Below is a small trained network, with its code and all its weights. Each question gives an input and a class and asks what happens when units are switched off, that is, made to give their printed mean instead of their output.

import numpy as np


def w(rows, s, z=0):
    codes = np.array(rows[::2]) - 128.0
    scale = np.full(codes.shape[1], s)
    scale[-1] = z or s
    return codes * scale


def f(y):
    return y / 2 * (1 + np.tanh(0.7978845608 * (y + 0.044715 * y**3)))


def log_softmax(a):
    a = a - a.max(-1, keepdims=True)
    return a - np.log(np.exp(a).sum(-1, keepdims=True))


def net(x, mask):
    res = np.array(x, float).reshape(1, 6) / 4 @ E
    y = f(res @ A[0][:, :-1].T + A[0][:, -1])
    res = res + np.where(mask, y, B[0][:, -1]) @ B[0][:, :-1]
    return log_softmax(res[-1] @ U[:, :-1].T + U[:, -1])


A, B = {}, {}
E = w([
[122,201,145,184,77,236],'x0',
[116,114,47,39,18,153],'x1',
[125,129,129,126,129,130],'x2',
[127,124,126,131,130,129],'x3',
[7,181,79,155,160,79],'x4',
[128,128,127,133,124,125],'x5',
],0.012)
A[0] = w([
[216,75,118,53,43,178,160],'n0',
[115,223,152,184,82,244,213],'n1',
[72,175,151,197,202,81,121],'n2',
[99,74,123,110,211,9,254],'n3',
[210,101,195,159,160,137,185],'n4',
[31,152,9,90,83,122,92],'n5',
[154,177,138,139,61,255,130],'n6',
[224,98,197,150,161,139,204],'n7',
[208,108,204,160,165,139,181],'n8',
],0.0082,0.0049)
B[0] = w([
[254,55,30,129,197,172,227],'n0',
[89,219,157,236,120,202,250],'n1',
[124,137,62,232,230,190,210],'n2',
[193,128,37,134,142,48,251],'n3',
[94,167,183,75,63,65,200],'n4',
[112,185,222,71,25,65,216],'n5',
[212,205,97,245,88,132,221],'n6',
[115,147,177,70,66,68,209],'n7',
[107,179,185,102,74,73,203],'n8',
],0.0077,0.013)
U = w([
[106,117,153,48,103,58,254],'0',
[171,128,53,181,151,137,138],'1',
[97,168,193,129,66,145,106],'2',
[50,129,134,170,200,210,10],'3',
[156,8,86,66,147,163,130],'4',
],0.011,0.0026)

Each question gives the input, the list of numbers given to net, and the class t.
The units are the neurons (one row each of A and B). Each row of codes is followed by its name. A weight is (code - 128) times the scale printed after its matrix; where a second scale follows, it is the last column's (A, B and U).
mask holds one flag per neuron, in row order. A switched-off neuron (its flag False) gives its mean, the last column of its row in B, instead of its output. The means were averaged over made-up inputs and are rounded, as every weight is.
A unit's drop is (log p(t) with every unit on - log p(t) with that unit switched off) / (log p(t) with every unit on - log p(t) with every unit switched off).
The circuit of an input: a set's keep is (log p(t) with only the set's units on - log p(t) with every unit switched off) / (log p(t) with every unit on - log p(t) with every unit switched off). Starting from all 9 units, units are removed one at a time, each time the one whose removal leaves the highest keep (on an exact tie, the one counted first), for as long as the keep stays at least 0.8.
units of the circuit, in order: the units of the circuit, biggest drop first
unit that matters most: the unit with the biggest drop
top k neurons: the k neurons with the biggest drops, biggest first
drop when u is switched off: that unit's drop, to one decimal
input [-6,1,1,5,-8,3], class 4: top 3 neurons	(n0; n5; n1)
input [-7,1,8,8,-6,-3], class 4: units of the circuit, in order	(n0; n1)
input [0,6,2,-5,-7,7], class 4: top 4 neurons	(n1; n0; n2; n3)
input [2,-6,2,6,0,4], class 2: units of the circuit, in order	(n0)
input [7,6,-5,4,0,0], class 1: top 2 neurons	(n0; n6)
input [8,-8,7,-3,2,1], class 3: top 3 neurons	(n2; n5; n1)
input [-1,5,2,-2,1,-8], class 0: top 2 neurons	(n5; n2)
input [2,-4,-7,-1,1,2], class 3: top 2 neurons	(n5; n2)
input [2,-2,7,7,1,-5], class 3: top 2 neurons	(n5; n3)
input [4,-5,6,-3,1,7], class 3: top 2 neurons	(n2; n5)
input [7,5,-7,8,-7,-5], class 1: drop when n0 is switched off	0.6
input [2,-5,-7,5,5,-4], class 3: drop when n6 is switched off	0.2
input [7,4,6,8,-4,2], class 1: drop when n0 is switched off	0.1
input [-1,-2,6,5,-6,6], class 0: unit that matters most	n1
